Below is a small trained network, with its code and all its weights. Each question gives an input and a target symbol and asks what happens when units are switched off, that is, made to give their printed mean instead of their output.

import numpy as np


def w(rows, s, z=0):
    codes = np.array(rows[::2]) - 128.0
    scale = np.full(codes.shape[1], s)
    scale[-1] = z or s
    return codes * scale


def f(y):
    return y / 2 * (1 + np.tanh(0.7978845608 * (y + 0.044715 * y**3)))


def softmax(a):
    e = np.exp(a - a.max(-1, keepdims=True))
    return e / e.sum(-1, keepdims=True)


def log_softmax(a):
    a = a - a.max(-1, keepdims=True)
    return a - np.log(np.exp(a).sum(-1, keepdims=True))


def net(x, mask):
    ids = ['ΔΛΠΦΨεζθστ'.index(c) for c in x.split()]
    T = len(ids)
    res = E[ids] + P[:T]
    r = res
    for j in range(2):
        rows = slice(4 * j, 4 * j + 4)
        q, k, v = (r @ M[0][rows].T for M in (Q, K, V))
        z = softmax(np.where(np.tri(T) > 0, q @ k.T / 4**0.5, -1e9)) @ v
        o = O[0][rows]
        res = res + np.where(mask[j], z, o[:, -1]) @ o[:, :-1]
    y = f(res @ A[0][:, :-1].T + A[0][:, -1])
    res = res + np.where(mask[2:14], y, B[0][:, -1]) @ B[0][:, :-1]
    return log_softmax(res[-1] @ U[:, :-1].T + U[:, -1])


Q, K, V, O, A, B = {}, {}, {}, {}, {}, {}
E = w([
[81,171,104,57],'Δ',
[47,79,140,96],'Λ',
[147,5,136,148],'Π',
[139,233,147,83],'Φ',
[83,191,173,106],'Ψ',
[95,89,69,24],'ε',
[226,132,64,83],'ζ',
[195,119,175,162],'θ',
[196,52,110,97],'σ',
[129,59,214,197],'τ',
],0.011)
P = w([
[68,145,78,208],'0',
[137,137,138,161],'1',
[158,129,182,110],'2',
[175,125,217,60],'3',
[186,120,244,25],'4',
[189,106,254,3],'5',
],0.0067)
Q[0] = w([
[35,183,154,97],'h1',
[144,133,205,46],'h1',
[39,187,98,142],'h1',
[154,136,191,55],'h1',
[152,99,128,200],'h2',
[123,146,45,250],'h2',
[167,84,185,136],'h2',
[105,193,144,191],'h2',
],0.012)
K[0] = w([
[181,132,10,47],'h1',
[206,106,190,40],'h1',
[125,116,1,123],'h1',
[181,115,182,63],'h1',
[96,168,35,101],'h2',
[62,149,56,171],'h2',
[179,147,97,12],'h2',
[118,81,26,169],'h2',
],0.0089)
V[0] = w([
[205,213,108,130],'h1',
[178,138,171,166],'h1',
[114,79,201,170],'h1',
[111,239,162,111],'h1',
[96,134,224,181],'h2',
[110,229,76,85],'h2',
[156,252,153,130],'h2',
[226,123,118,149],'h2',
],0.012)
O[0] = w([
[71,112,32,116,182],'h1',
[125,146,82,190,60],'h1',
[157,161,165,203,6],'h1',
[26,209,119,111,220],'h1',
[84,166,202,226,4],'h2',
[186,207,122,80,236],'h2',
[184,244,99,162,168],'h2',
[150,86,23,173,108],'h2',
],0.011,0.0016)
A[0] = w([
[99,153,222,137,184],'n1',
[83,175,228,126,114],'n2',
[1,123,153,104,102],'n3',
[233,169,121,108,117],'n4',
[100,179,121,169,226],'n5',
[123,160,79,77,70],'n6',
[161,124,160,70,122],'n7',
[212,135,164,179,83],'n8',
[160,90,139,45,130],'n9',
[133,71,152,96,205],'n10',
[99,156,116,167,253],'n11',
[246,139,151,164,81],'n12',
],0.008,0.0062)
B[0] = w([
[158,177,196,171,247],'n1',
[128,212,201,154,242],'n2',
[60,109,179,194,219],'n3',
[20,97,112,112,212],'n4',
[167,154,46,121,191],'n5',
[34,145,117,130,226],'n6',
[123,114,189,38,201],'n7',
[44,129,106,136,159],'n8',
[114,89,184,37,254],'n9',
[181,95,141,122,229],'n10',
[189,152,23,154,187],'n11',
[2,77,104,158,166],'n12',
],0.0078,0.0068)
U = w([
[57,142,144,107,170],'Δ',
[149,130,173,122,85],'Λ',
[112,90,149,144,90],'Π',
[92,162,93,140,2],'Φ',
[199,171,131,137,225],'Ψ',
[191,131,156,81,6],'ε',
[90,102,77,105,179],'ζ',
[197,135,85,177,213],'θ',
[252,111,114,118,194],'σ',
[63,121,130,188,47],'τ',
],0.011,0.0063)

Each question gives the input, a string of symbols that net reads in full, and the target symbol t.
The units are the heads (4 rows each of Q, K, V and O) and the neurons (one row each of A and B). Each row of codes is followed by its name. A weight is (code - 128) times the scale printed after its matrix; where a second scale follows, it is the last column's (O, A, B and U).
mask holds one flag per unit, heads first, then neurons. A switched-off unit (its flag False) gives its mean, the last column of its rows in O or B, instead of its output. The means were averaged over made-up inputs and are rounded, as every weight is.
A unit's drop is (log p(t) with every unit on - log p(t) with that unit switched off) / (log p(t) with every unit on - log p(t) with every unit switched off).
The circuit of an input: a set's keep is (log p(t) with only the set's units on - log p(t) with every unit switched off) / (log p(t) with every unit on - log p(t) with every unit switched off). Starting from the 12 units with the biggest drops (on a tie, the unit counted first), units are removed one at a time, each time the one whose removal leaves the highest keep (on an exact tie, the one counted first), for as long as the keep stays at least 0.8.
units of the circuit, in order: the units of the circuit, biggest drop first
most important unit: the unit with the biggest drop
k most important neurons: the k neurons with the biggest drops, biggest first
which heads matter: for each layer, one digit per head in row order, 1 if its drop is at least 0.15 and else 0, layers parted by /
input Δ Λ Δ Δ τ Λ, target τ: units of the circuit, in order => (h2; n3)
input Ψ ζ Δ, target ζ: units of the circuit, in order => (h1; n2)
input σ ζ Δ τ Π, target τ: units of the circuit, in order => (h1; n12)
input Ψ Ψ Φ, target Ψ: units of the circuit, in order => (h2)
input Λ Λ Π, target Λ: units of the circuit, in order => (h2; h1; n1)
input σ θ Δ, target θ: which heads matter => 01
input Δ Ψ Δ, target Ψ: which heads matter => 01
input ζ θ Ψ Ψ Π, target Ψ: which heads matter => 11
input Λ Π Δ Π Ψ, target Ψ: which heads matter => 10
input Δ Π Δ Λ τ Ψ, target τ: which heads matter => 01
input Π τ θ, target τ: which heads matter => 10
input Λ τ Π, target τ: units of the circuit, in order => (n12; h1)
input Δ Π σ, target Π: 2 most important neurons => (n12; n8)
input Π Π Λ, target Π: units of the circuit, in order => (h2; h1)
input Δ Δ σ τ, target τ: units of the circuit, in order => (h1; n12)
input Φ Δ Λ θ σ, target σ: units of the circuit, in order => (h2; n6; n4; n3)
input ζ ζ τ ζ, target τ: which heads matter => 10
input ζ ζ τ, target ζ: units of the circuit, in order => (h2; n1)
input Λ ζ σ Λ, target σ: most important unit => h1
input σ Δ ζ, target ζ: units of the circuit, in order => (h2; n4; n1)
input τ ε σ Π, target Π: most important unit => n12
input Δ Δ Δ Δ Φ, target Φ: which heads matter => 11
input ζ Δ τ ζ Λ, target ζ: 2 most important neurons => (n2; n1)
input Δ σ Ψ ζ σ, target σ: which heads matter => 01
